[[ 59 -65  36]
 [ 21  41 -53]]
:
[36 41]

[[ 27 -18 -20 -36]
 [ 12 -32  49  44]
 [ 18 -42   8  20]]
:
[-36  49 -42]

[[ 52 -24  18]
 [-13  10  -5]
 [-12  10  -6]
 [ 38 -19  13]
 [-11  12  -8]]
:
[ 18  10 -12]

[[ 43 -29  50  11]
 [ 35 -62  39 -22]
 [  5 -45  35   2]
 [-16 -25 -40  59]]
:
[ 11  39 -45 -16]

[[ -1 -56]
 [-42 -32]
 [ 41 -16]
 [ 56  63]]
:
[-56 -42]

[[-36 -42 -24]
 [-49 -53  -1]
 [-37  35  45]
 [  8 -29 -38]]
:
[-24 -53 -37]

[[ 44  40   2  -2 -14]
 [ 62  63   0  14 -16]]
:
[-14  14]

[[51 -1]
 [45 11]]
:
[-1 45]
---
[[ 23 -10   8]
 [-19  56   6]
 [ 33 -35  -2]
 [-26   8  35]
 [ -7  57  12]]
:
[23 56 -2]

[[ 10  34]
 [-56 -19]
 [-57 -18]
 [  9  32]]
:
[ 10 -19]

[[-15 -18]
 [ 17  48]]
:
[-15  48]

[[-24 -38 -58 -45]
 [-17   7  -2  10]]
:
[-24   7]

[[ 7 50]
 [-7 -6]
 [ 2 15]]
:
[ 7 -6]

[[23  4 10]
 [54 -7 27]]
:
[23 -7]
---
[[ 47 -23 -55]
 [-30  13 -11]]
:
[[-23 -55]
 [ 13 -11]]

[[ 17  11  58 -32  -3]
 [ 50  64  46  -9  11]]
:
[[11 58]
 [64 46]]

[[-33   4  42  64]
 [ 23 -18 -29 -13]
 [ -9  59 -29  15]]
:
[[  4  42]
 [-18 -29]]

[[ 30  -4 -27]
 [-57  25 -14]
 [-26 -27   1]]
:
[[ -4 -27]
 [ 25 -14]]

[[-36  17 -11]
 [ 26  35   5]
 [  2  64 -12]
 [  1  20 -11]]
:
[[ 17 -11]
 [ 35   5]]

[[-61  62 -15  39]
 [ 28 -52  32  39]]
:
[[ 62 -15]
 [-52  32]]

[[ 58   9  14 -42]
 [ 52  20  18 -37]
 [ 61   4  11 -42]]
:
[[ 9 14]
 [20 18]]

[[  4 -39  -8]
 [  1  43  30]
 [-21  54  53]
 [-12 -28 -42]]
:
[[-39  -8]
 [ 43  30]]
---
[[ 29  21]
 [  4 -16]
 [ 56  41]
 [ 40  42]
 [ -5  17]]
:
[[ 21  29]
 [-16   4]
 [ 41  56]
 [ 42  40]
 [ 17  -5]]

[[-34 -51  28]
 [-24 -36  20]
 [-31 -47  26]
 [-16 -24  13]
 [-14 -21  11]
 [ -4  -6   3]
 [-29 -43  24]]
:
[[ 28 -34 -51]
 [ 20 -24 -36]
 [ 26 -31 -47]
 [ 13 -16 -24]
 [ 11 -14 -21]
 [  3  -4  -6]
 [ 24 -29 -43]]

[[-24  23  15 -31  -6  13  64  18  -8  45  12 -15]
 [-46 -10 -17   9  24 -37  11  10  53 -27 -28 -30]]
:
[[-15 -24  23  15 -31  -6  13  64  18  -8  45  12]
 [-30 -46 -10 -17   9  24 -37  11  10  53 -27 -28]]

[[-24   0   9]
 [ 20  10 -11]
 [ 49  -4 -18]
 [  8 -65  17]
 [-51  15  16]
 [ 21 -25  -1]
 [-27 -31  20]
 [ 24 -51   6]
 [ 17  52 -22]
 [ 18 -61  12]]
:
[[  9 -24   0]
 [-11  20  10]
 [-18  49  -4]
 [ 17   8 -65]
 [ 16 -51  15]
 [ -1  21 -25]
 [ 20 -27 -31]
 [  6  24 -51]
 [-22  17  52]
 [ 12  18 -61]]

[[-33 -55  32  38 -22 -40  44]
 [  6 -20  36  45  -7   7  56]
 [ 28  25 -47 -45 -48  48 -44]
 [ -3 -13  -2 -12 -24  38  -9]]
:
[[ 44 -33 -55  32  38 -22 -40]
 [ 56   6 -20  36  45  -7   7]
 [-44  28  25 -47 -45 -48  48]
 [ -9  -3 -13  -2 -12 -24  38]]

[[ 23  26  39   8   4  25  -4 -13  34  36  43  -9 -26]
 [-15  15  -7 -29 -10 -48 -50  15  16  39 -18  12   3]
 [  9 -15 -22 -52   4 -37 -27   0  30  20 -41 -13   3]
 [ 28 -26  21 -33  30  -1  -2 -23  36 -19 -32 -39  -1]
 [ 31 -16 -55 -11 -14  33  47  -8   5  18  16  -4 -17]]
:
[[-26  23  26  39   8   4  25  -4 -13  34  36  43  -9]
 [  3 -15  15  -7 -29 -10 -48 -50  15  16  39 -18  12]
 [  3   9 -15 -22 -52   4 -37 -27   0  30  20 -41 -13]
 [ -1  28 -26  21 -33  30  -1  -2 -23  36 -19 -32 -39]
 [-17  31 -16 -55 -11 -14  33  47  -8   5  18  16  -4]]
